[ -2  -3 -11  -9   1 -18 -16 -10  -7   2  16  17   5   6  17   2  -5  -3
  -2 -13  -7 -17   5  -5 -16   1  -8   3   7  -9  -8   7   3   9   1   3
   6 -11   5  24 -10   1   7  -7]
[52]:Qq
[  3  -9   1  -8  -1   0   8  -7  12   4   3   8  11 -13   7   0   6   0
   2  -7   1 -11  -3   2 -24 -14 -16  -1   5  -3  -6  -7 -14  -6  -3   2
   9  -9   1   2   1   0  -1  10]
[57]:nr
[  5 -12   8 -15   2 -26  12  -9 -14   3   7  22  10  -3   0   5  -9  -1
  -4  -4  12  -8   3   1  -3   3  -9  -2  24 -14 -18  11 -18   5   3   1
   9  -8 -18  16 -10   3  11   4]
[49]:lp
[ -4 -20   2   6   2  11  19   6  10   7  -3   4   5   0   3  -3  -9  -7
  16  -4   3  -1  -4  -1 -28 -10  -5  -2   1   9   1 -14 -18  -4  -6   0
   5  -4   3  -2  -4  -8  -3  -3]
[57]:mj
[  2   0  -2  -2   1 -22   3 -14  -9  -6   1  12   4  -1  -2   5   5   4
   6 -11  -5 -12   4   2   6  -5  -2  -9  16 -19 -13  11  -6  -9   8  -1
   8  -9   9   8   0  11   5  -4]
[52]:Qq
[ 15  -2   5   2   0   1   8 -11  -3  -4   2   4   7   7   2   5  -4   8
  13 -10  -2 -14   0   2 -17 -15 -17   1  16  -3  -3  -9 -18  -9  -3  -2
   7  -7  -2  11  -8   3   5  -4]
[57]:mj
[ 11  -5  -2   0  -1  12  11  -9   1  10   1  10  10   2   1  -2  -5   5
  -5  -9   3 -19   3   0 -24 -16 -18  -1  10   1  -4  -9 -16  -2 -10   4
   9 -10   8   7  -5   5  -1 -14]
[57]:mj
[  7 -14  -3  -2   2  -3  15  -1  -3   8   8   4   7  -9  -3  -3   2  -2
   4  -7   2  -2  -2   3 -14  15  -1  -5   4 -14  -6   4  -6  -1  -9   2
   2  -7   7   1  -3  -2   4  -2]
[49]:sl
[ 17   2   0  -1  -2  -3  15 -12  -3   2   4  -2  10   0   3   5   1  -6
   6 -16  -4  -4   2   3  -3  -1  -4  -1   1 -17   4   1 -18  -1  -7 -10
  -5 -10 -28   3  -3  -1   6  11]
[49]:lp
[  4   2  -2  -3  -1  -9 -10 -15 -11   3   6   9   5  -1  -3  -6  -1  -5
   2  -3   8 -13   4  -3  -5   9   1   6   3 -15   5  -4  -1   4   4   3
  -2  -8  -9  13   3   1   4  -1]
[52]:qj
[  4  -8  -3  -3   6  -2  11  -3  -1   3  15  13  15   4   2   6   1   2
   1  -3  12  -8   5   8 -15   2  -5   0 -11 -12  -6   3  -6   5 -11   4
   1   1   0   0  -3  -7   0  -7]
[49]:sl
[ -2   7  -4   0  -5 -23   1 -17  -7   2   4   5  -2  -9  -4   1  -5   9
  13 -18  -2 -14   3   3  12   5   2  -2  20 -15  -9  10   2   3   2   1
   7  -7   0  23  -1   7  12   7]
[52]:Qq
[  4 -15  -3  -4   1  11   0  -3   2  11 -12   1   6   5   2  -6 -12  -1
   0  -2  -3 -10   6   6 -14 -22 -14  -1  13   7   1  -8  -6  -1  -4   1
   8 -12   2   7  -4   2   4 -15]
[57]:mj
[ -8  -6 -14 -21   3 -40 -17  -8  -8   2  19  22   7  -2  -3   7   5   5
 -13  -5  -1 -23   9  -2 -10   1  -7   8  -7   1   1  11  -1 -10  -2   0
   5  -1  13  16   1  10  -3  -3]
[52]:qj
[  8 -10  -1  -6   0 -26   5  -2  -4   4   4  18   6  -9  -1  -2 -11   5
  -9 -11   4  -2 -17  -2  -9   9  -1  -4   6  -4  -8   1 -14   9   2   1
   6  -8  -8   1  -3   0   6   3]
[49]:sl
[  9 -11  -8 -12  -2 -16 -12  -7  -5   0  20  31  14   9  -4   5 -11   3
  -7  -4   2 -20   9   2 -27  -4 -13  -6 -17 -15   3  -8  -2  10  -4   7
   7 -14  -8  14  -5   3  -4 -20]
[52]:Qq
[  0  11  -3   0  -2 -34  -4 -13 -12   8   8  10   5  -5   5   0 -13   8
   9 -11  -9  -8   3  -2  15   8 -12   4  24 -16  -9  13   1   8  -4  -2
   7 -12   8  10  -2  12   5  -1]
[52]:Qq
[  2 -15   5  -4   9   6  10   2   3  -1  -3  21  26  -3   2   2 -10   3
   9  -4  -3  -1  -3  -1 -15  -8 -11  -5  17   5  -3   6  -7  -5   3 -10
   4 -12  -2   3  -8   3   2  -8]
[57]:mj
[  6 -13   0  -8   0  -8  10  -4  -1  -9   8  13   7  -9  -5  -1 -11  11
   3  -4   4  -4   2  -3 -19  10  -6 -11  -3  -8  -9   1 -15   9   4   7
   4  -2 -12   5  -1 -16   2   1]
[49]:sl
[  5  16  -8   8   6  15  19  -4   9  -1  -5  -6  11  -2  -1   1   4   3
  30  -8  -8  -1  -1   1 -17 -13 -10  -6   1  -1   4   1 -14 -12  -7  -5
   1  -2   7   8   0   4  -2  -4]
[57]:mj
[ -1  -3  -2  -3  -4 -10   3  -1   6  -1 -14  -1   4  -2   1   9  -4   2
   6 -12   0  -3   5  -2  -2 -15 -13   1  18   6  -9  -1 -10 -11   0  -8
   9 -18  -3   6  -8   8   6  -3]
[57]:mj
[ -2  -6  -1  -6   6 -23 -13  -4  -1   3   6   8   0  -1  -6   0  -2   2
 -15  -2  -7 -16   6   0 -10   9   4   5   8  -7 -12   7   7  19  -5   2
   9  -5  -9   8  -4   5   4  -2]
[52]:Qq
[ -5 -15  -6  -9  -2 -20  -7 -11  -8   9  12  17   8   4  -4  -5 -16   4
   4  -9  -1 -21   8   3 -19  -5  -8  -2  -7 -21 -12 -10  -6  11 -11   2
  15 -28 -12  16   1   2   4  -3]
[52]:Qq
[  3  -5  -3  -2   0  11   8  -4  -2   9   1  11  12  15   2  -2  -9   7
  23  -6   0 -21   6  -1 -24 -27 -23  -2   9  -6  -6  -6 -13 -12  -7  -1
   7  -6   8  22  -2   9  -2 -16]
[57]:nr

[-13  -1  -3  -7   7  -6   1   4   4   3   0  -6  -7   1  13   0   1  15
   6 -11   3   2   5   5   5  -1   0   8   0   2   2   3  -2  -4  -4  -3
  11   0   5  -7   4   3   7  -6]
Bh:Fz
[ 14  -1  -2  -5   4  -3   1  14   5  -4   1  -2 -10   8  -4  -7   0  12
   4  13   1  -4  -6  -7   4   1   3  -2  -3   3  -1   1   4  -6   6  -2
   7  -1   8  -3  -2   3   1  -8]
dj:Qt
[ 2 -2  2  5  2  6 -1  7  5  0  0 -6 -2  8 14 -1 -1 17  8 -2 -7  1  3  1
  5  3 10 -1 -7  0  5  0  3 -8 -4 -9  5 -5 -5  0  4 -5 19 -2]
Bh:tg
[  6  -1   5  -5   1  -1  -5  -2   5   4  10   2  -2   2   6  -4  -1   0
   2  -6   6 -10  -4  -6  13   3  -5  -1  -4  -4  11   4  -1  -1  -2  -5
   8  -2   0  10   0  -7  -2   3]
hz:bq
[ 7  0  0 -5  3  8 -2 11  5 -2  4 -5 -3  5 -3  1  2  7  4 -5  2  4  0 -5
 11 -1  4 -3 -7 -2  0 -3  8 -5 -2 -5  7  0  2  0  1  6  6 -3]
dj:Qt
[  8  -2   4  -5   3  -3 -11   2   3   1   9  -3  -2   8   7  -4 -11   5
   4  -5   6 -10  -4  -5  14   3  -8   0  -8   0   9   4  -1   0  -7  -2
  10  -4   0  10   4  -3   3   1]
hz:bq
[  7   5   0  -6   5  -7  -7   6   1   1   2  -1   1   5   4   3  -1 -14
   4 -11   3 -10  -7  -2   9   4  -5   1  -4  -1   4   5   0   1  -3   1
   4  -7   0  10   4  -5   0   4]
hz:Lg
[11 -2  2 -7  4 -8 -3  6  6  3  6 -2 -1  8  7 -7  0  6 10  0  5 -3 -5 -5
  5  3 -3  2 -5  0  9  3  1 -3 -9 -2 11 -4 -2  7  6  0  1  0]
hz:bq
[-13   6  -4   0   6   5  -5  -6   9  -7   7  14  -3  16  -2  -4   0 -23
   5 -13  12 -14 -18  10   2   6 -18  -2  -5   1   0  10 -21  -1   6  10
  -2 -14   0   8   4 -17 -12  -9]
hz:bq
[10 -4  7 -8  0  3 -5  4 -7  3 -1 -8  2 -2 10 -2  0 -6  0 -4  2 -6 -3 -3
  8  3 -1  3 -4 -6 13  5 -4 -2 -4 -1  3 -1  0  5  0 -2 12  3]
hz:Qd
[ -6  -5  -2   0   4  -2   1   5   9   1  -3  -3  -7  -1   7  -1  -5  17
   6  -2  -4   4   0   4   6   1   3   4   5   4   1  -1  -3  -6   5  -2
   6   1   5 -10   1   4  11  -7]
Bh:Nl
[ 8 -5  6 -2  3 -1 -3 10  8 -7  4  1 -7  1 -2 -7 -1  5  7  2 -5  0  4 -4
  1  0  0  1  0  3  5  8 -5 -5  8  0  5 -1  1 -2 -3  2  3 -6]
dj:mc
[20 -5  5 -5  1  3 -2  7  4 -3 -7 -6 -5 -1  6  1  3 12  5  3 -1  6  2 -4
  7 -1  7  3  0  3  7 -2  3  0  4 -5 10  5  2 -4 -7  5 11 -1]
dj:lt
[-10  -3   3   0   3   1  -2   3   0   2   2  -7  -2  -9  10   0  -1   7
   2 -10  -3   1   3   4   6   1   7  12   1   0   8   1  -7  -4   1  -3
   4  -1  -2  -3  -2  -2  13  -1]
Bh:Fz

[  1   0   8  27  -5 -10   5   5   2  -6   1  -9  -3  -2   6  -6  -1  -2
  17   0   6   7  -4  -1  14  11   0   9   4  12   0   8  13  13  -2   3
   5  -5   1  14   0   8  -2   2]
C:P
[ -2 -15  -7  -2  -3  -8  -7  -2  -3  -2   3  -5  -1  17  -4   2  -6  -4
   0   4 -10   7   1  -1  15   4   2   7  -7 -10   0   8   2 -12 -14   0
  20  -9   3 -12 -10 -16  -2  -1]
W:R
[ -2   5  -2   6  -7  -4  -4 -11   8  -9   0  -7  10 -12  -5 -11  -7   7
 -16   1  -5  -8 -11 -22  12  -3   3   7  -2  42   8  -4  -4 -29   7   0
 -16  -6  -3  -5 -25  -7   9   1]
Q:S
[  2 -17  -3  -1 -16  -3   3  -7   0   6   1  -6   8  19   0 -13  -2   4
  14   4  -1  12   4 -15  22   4  -1  14   7   0   3  10   3 -10 -18   3
  19 -15   2  -6 -10   0   2   4]
Z:M
[ -6  -7  -4  -7  -1  -3 -12   0  -2   5  -2   6   4   3  -5   6  -2   0
 -16   5  -6  -8   2   0   6  -8   1   4  -4  -4   0   1   0  -9   0  -1
   9  10   5 -10  -3 -15   5  -6]
W:X
[ -1  -9  -9   2   1  -8   2  -8  -2   2   0 -17 -10  14  -6   6  -8  -6
  -4   0  -1   3  -9  -1   2   1   3   7   8  -4 -10 -10  16 -31  -1  -4
  -5   6   3  -5 -19 -25   4   2]
W:X
[  0  -1   2   3  -1  -7   3  -4  -3  -1  -9  -2  -1   1  -9  -7  -6   6
 -12   7  -1  -6  -7 -12  18  12   9   5  -6  12   7  -7 -15 -14   0   0
   1  -2  -5  -3 -14  -6  11   4]
Q:S
[  4   1   2   5  -8   1  -4   1   3  -1   1  -4   2 -13   2  -4   7   2
 -10  -6   4 -10   1   2  -3   4   0  -3   1   6   6   2  -6  -5   5  -8
  -9  -2   1   3   2   5  10  -8]
Q:S
[ -2  -4  -3  -3  -5   4  18  -5  -5  -3  -2   5   2  10   6 -15  -8   4
  12  -4   3  -1   1  -4  10   6   3  -1  -1  -4   4   4  -3  16  -4  -4
   2  -5  -9  12  11   9   1  -1]
C:P
[-18   7   6  -1  -9  21 -14  -1   3   4  -5   8   9 -16   1   1   3  13
 -29   6   1 -19  -3  -1   6   4   6  -7  -9  21  12   8  -9   1  18  -2
  -1   0 -10  -2  -1  -4   8   3]
Q:L
[ -3  -4   2   0   2   3 -11 -34  -4   7   4  -4   1  14  -3  -6  -5   0
  10   0  -4   2   0 -14  11  -6  -2   4   5  -1  -2  -2  -5 -11  -6  -1
   7  -2   7 -15 -12  -1   4  -1]
Z:M
[  5 -12   1  -3 -15 -12   9  -7   7  -2  -1  -3   2   2   9  -8  -7   3
  19   1  -4  18  -4 -15  21   8   6  17   1  21  12   5   6  -4  -3   3
   2  -1  -3  -3 -11   6   2   5]
C:U
[  4  -8  -1   5  -1   1  -2  -3  -1   4   1  -4   4   9  -2   6  -7   6
 -17   4  -8   4  -7   2  -4  -3   1   0   1  -5  -8   8   0 -10  -6   0
  -3   4   0  -9  -4 -16   1   3]
W:X
[ -3  45  26  -4 -23 -12 -37  12  30  11 -18  20   9 -57  22  26  15  26
 -57  24   6 -16  -1  23  -5 -29   0   4  -1  57  16  20  30  -1  57  10
  -9  -3 -13   0  -1  11  -1   8]
Q:S
[  0 -16   3  -7 -11 -14  -6   2   4   7   4  12   3   3   0   5  -2   6
  -6  14 -10  16  -2  -5  20  -6   5  10  -6   9   1   1  10  -6   0  -1
  15  -3 -16  -2 -27 -17  10   1]
W:R
[  8  -9  -3  -1  -5  -2  -3  -4   2   4   4   0   1  11  -5  -6   1  -2
  15   2  -2   2  -9 -12   8  -5   3   6  11   4   0   0  -7  -6  -6   2
   5  -5   2   1 -10  -4   8   1]
Z:Y
[ -5  -1   2  -9  -2   0  12  -2   2  -1   3 -16  -2  -7 -13  -9   0   1
  21  -2   8   3   5   0   4  11   1   4   3  19  20   4   5  -1  -4  -3
   1   0  -4   7   0  18   8   0]
C:P
[  1 -10  -9  -8  -6  -3  15  -8  -1  -2   5  -7  -8  15  -9 -13  -7  -4
  17  -3   2  11  -2 -17  14  14  -4  19  -1   8   8   0  13   5 -13  -5
   7  -8   0   2  -9   7   6  -4]
C:P
[  1   6 -10   0   8   3   5 -12   9  -5   8 -16   1   9 -20  -9  -5  -1
  -1 -14   2  -5   0  -2 -14   8   3  -2  -8   4  -7  -8  -6 -11  -3  -3
 -13  -6   1  -4   0  -5  10  -7]
Q:S
[  1  -4 -13  -1   6   2  11 -10 -11   8  -3   8  -4  30   1 -10  -7  -1
  16  -3   0   0  -3  -4 -13   6   0  -5   6 -10   0  -9  -7   9  -3   2
  -4  -5  -4  -7   7  -7   3  -4]
C:U
[ -4   3  10  -8  -6   0  -2   1   8   8  -3   3   0   0   0  -7  -1   1
   5   9  -1   6  -9  -5  -3 -12  -4  11   4  16  -9  -1   7 -15   3   1
   4  -7   4  -3  -2  -7   8  -2]
Z:Y
[-22   0  -2   2  -6  -1  -8   0  -5   4   2  -2   0   3   0  -7  -4   9
   1  -3   4 -10  -5  -6   2  -8   3  -5  10   5  -3   1   2  -5  -3   5
  12  -3   2  -2  -4  -3  -3   3]
Z:M
[  2  -8   0   1   6  -5   1  -7  -2   4   3  -6   1  -3   2   9  -2  -8
  -3   6  -3   9   3   6   4  -5  -3  -1   0 -13  -1  -1  11   2  -1   1
   6   4   0   1   0  -7  -6  -4]
W:R
[  9  -2   3  -8  -5  -6  10 -13  10   0   0 -10  -2  -4   2 -11  -2  -8
  25   2   6  16  -1   1  11  12   0  20   8  18  -2   3  20 -12  -2  10
  -5 -17   0   9 -10  11   2   1]
C:P
[-12   0   0  -6  -6  -4   8 -10  -6   0  -5  18   2   2  17  -9  -8   4
   2   0   0  -4  -9  -3  -6   1   2   7   0   8   5  -2  -6   9   9   5
  -7  -6   0  -5   4  -5   3  -4]
C:P
